Below are the code and all the weights of a small trained network. Each question names an input and a class and asks about switching units off, where a switched-off unit gives its printed mean instead of its output.

import numpy as np


def w(rows, s, z=0):
    codes = np.array(rows[::2]) - 128.0
    scale = np.full(codes.shape[1], s)
    scale[-1] = z or s
    return codes * scale


def norm(h):
    return h / np.sqrt((h * h).mean(-1, keepdims=True) + 1e-5)


def f(y):
    return np.maximum(y, 0)


def log_softmax(a):
    a = a - a.max(-1, keepdims=True)
    return a - np.log(np.exp(a).sum(-1, keepdims=True))


def net(x, mask):
    res = np.array(x, float).reshape(1, 4) / 4 @ E
    u = 0
    for l in range(3):
        y = f(norm(res) @ A[l][:, :-1].T + A[l][:, -1])
        res = res + np.where(mask[u : u + 7], y, B[l][:, -1]) @ B[l][:, :-1]
        u += 7
    return log_softmax(norm(res)[-1] @ U[:, :-1].T + U[:, -1])


A, B = {}, {}
E = w([
[67,85,156,238,108,228,154],'x0',
[187,28,71,130,47,117,162],'x1',
[40,129,218,134,182,36,65],'x2',
[37,2,55,63,120,172,151],'x3',
],0.0064)
A[0] = w([
[177,179,60,102,128,110,2,29],'0.n1',
[131,111,82,76,120,183,195,137],'0.n2',
[153,152,189,122,194,136,104,57],'0.n3',
[169,197,109,109,169,46,161,43],'0.n4',
[67,105,53,57,152,106,177,87],'0.n5',
[4,122,203,140,115,106,96,65],'0.n6',
[213,182,156,50,132,28,102,3],'0.n7',
],0.0099,0.0051)
B[0] = w([
[212,37,218,105,143,130,98,189],'0.n1',
[162,95,38,142,112,125,63,230],'0.n2',
[122,224,81,141,108,202,49,187],'0.n3',
[166,161,130,2,130,90,67,213],'0.n4',
[88,158,132,123,65,135,134,220],'0.n5',
[105,117,172,107,208,232,255,234],'0.n6',
[199,83,171,44,179,117,100,255],'0.n7',
],0.0082,0.0061)
A[1] = w([
[98,126,172,154,143,142,127,44],'1.n1',
[167,87,145,198,92,85,109,3],'1.n2',
[149,234,132,144,189,104,50,57],'1.n3',
[209,148,173,118,100,81,116,133],'1.n4',
[128,99,147,144,151,168,95,202],'1.n5',
[80,68,185,177,193,101,147,16],'1.n6',
[9,60,108,102,154,99,124,109],'1.n7',
],0.012,0.0027)
B[1] = w([
[146,117,150,120,117,177,164,173],'1.n1',
[89,136,81,217,208,67,148,159],'1.n2',
[164,167,152,118,24,134,62,243],'1.n3',
[153,82,157,54,188,17,176,255],'1.n4',
[118,171,75,82,148,158,103,206],'1.n5',
[84,143,170,95,255,217,181,188],'1.n6',
[53,175,179,159,96,99,80,224],'1.n7',
],0.0092,0.0061)
A[2] = w([
[236,76,2,198,125,176,133,109],'2.n1',
[224,118,180,187,184,42,176,157],'2.n2',
[45,176,110,209,59,169,154,140],'2.n3',
[107,153,156,137,212,112,143,176],'2.n4',
[175,159,130,218,127,70,226,73],'2.n5',
[113,206,185,126,72,150,135,1],'2.n6',
[120,133,171,91,183,129,157,113],'2.n7',
],0.0095,0.0028)
B[2] = w([
[175,93,107,241,239,171,99,253],'2.n1',
[101,123,182,76,47,92,231,227],'2.n2',
[138,98,131,73,115,68,94,238],'2.n3',
[185,128,97,164,116,159,248,208],'2.n4',
[121,148,156,164,76,40,187,164],'2.n5',
[111,211,134,215,73,144,82,173],'2.n6',
[112,64,59,97,169,145,151,216],'2.n7',
],0.011,0.0061)
U = w([
[173,121,132,171,128,72,243,2],'0',
[86,149,139,111,181,205,194,211],'1',
[184,81,51,195,170,138,96,243],'2',
[183,237,152,142,92,156,92,61],'3',
[233,124,151,3,147,71,134,182],'4',
[49,97,94,99,67,89,72,57],'5',
],0.018,0.0029)

Each question gives the input, the list of numbers given to net, and the class t.
The units are the neurons (one row each of A and B). Each row of codes is followed by its name. A weight is (code - 128) times the scale printed after its matrix; where a second scale follows, it is the last column's (A, B and U).
mask holds one flag per neuron, layer by layer. A switched-off neuron (its flag False) gives its mean, the last column of its row in B, instead of its output. The means were averaged over made-up inputs and are rounded, as every weight is.
A unit's drop is (log p(t) with every unit on - log p(t) with that unit switched off) / (log p(t) with every unit on - log p(t) with every unit switched off).
The circuit of an input: a set's keep is (log p(t) with only the set's units on - log p(t) with every unit switched off) / (log p(t) with every unit on - log p(t) with every unit switched off). Starting from the 12 units with the biggest drops (on a tie, the unit counted first), units are removed one at a time, each time the one whose removal leaves the highest keep (on an exact tie, the one counted first), for as long as the keep stays at least 0.8.
circuit, biggest first: the units of the circuit, biggest drop first
unit that matters most: the unit with the biggest drop
top k neurons: the k neurons with the biggest drops, biggest first
top k neurons in layer l: the k neurons of layer l with the biggest drops, biggest first
drop of u: that unit's drop, to one decimal
input [8,7,4,-5], class 1: circuit, biggest first -> 1.n6; 0.n2
input [4,5,0,4], class 2: circuit, biggest first -> 0.n2; 2.n1
input [0,4,7,-3], class 1: circuit, biggest first -> 0.n6; 1.n6
input [2,0,4,-8], class 3: top 3 neurons -> 1.n3; 0.n3; 2.n6
input [3,4,2,5], class 5: circuit, biggest first -> 1.n7
input [-3,6,0,5], class 5: circuit, biggest first -> 0.n5; 1.n7; 0.n7
input [-1,0,-7,-3], class 2: circuit, biggest first -> 0.n2; 2.n1
input [7,1,-3,-3], class 2: top 2 neurons -> 1.n4; 2.n1
input [-3,6,8,8], class 5: top 2 neurons -> 1.n7; 0.n5
input [2,-1,8,-6], class 3: top 2 neurons -> 0.n3; 1.n3
input [2,4,1,-1], class 0: top 2 neurons -> 0.n6; 1.n2
input [-8,6,-7,2], class 2: top 3 neurons -> 0.n2; 2.n1; 0.n4
input [7,6,2,-2], class 1: top 3 neurons -> 1.n6; 0.n2; 0.n3
input [1,5,-2,7], class 2: top neuron in layer 1 -> 1.n3
input [7,-6,-1,-4], class 3: top 2 neurons in layer 1 -> 1.n3; 1.n4
input [1,1,2,5], class 5: drop of 0.n5 -> 0.1
input [-2,-3,2,2], class 1: drop of 0.n6 -> 1.1
input [1,-2,0,-1], class 3: drop of 0.n3 -> 1.0
input [0,-8,5,1], class 1: drop of 0.n6 -> 3.5
input [-1,7,-7,-6], class 0: unit that matters most -> 2.n2
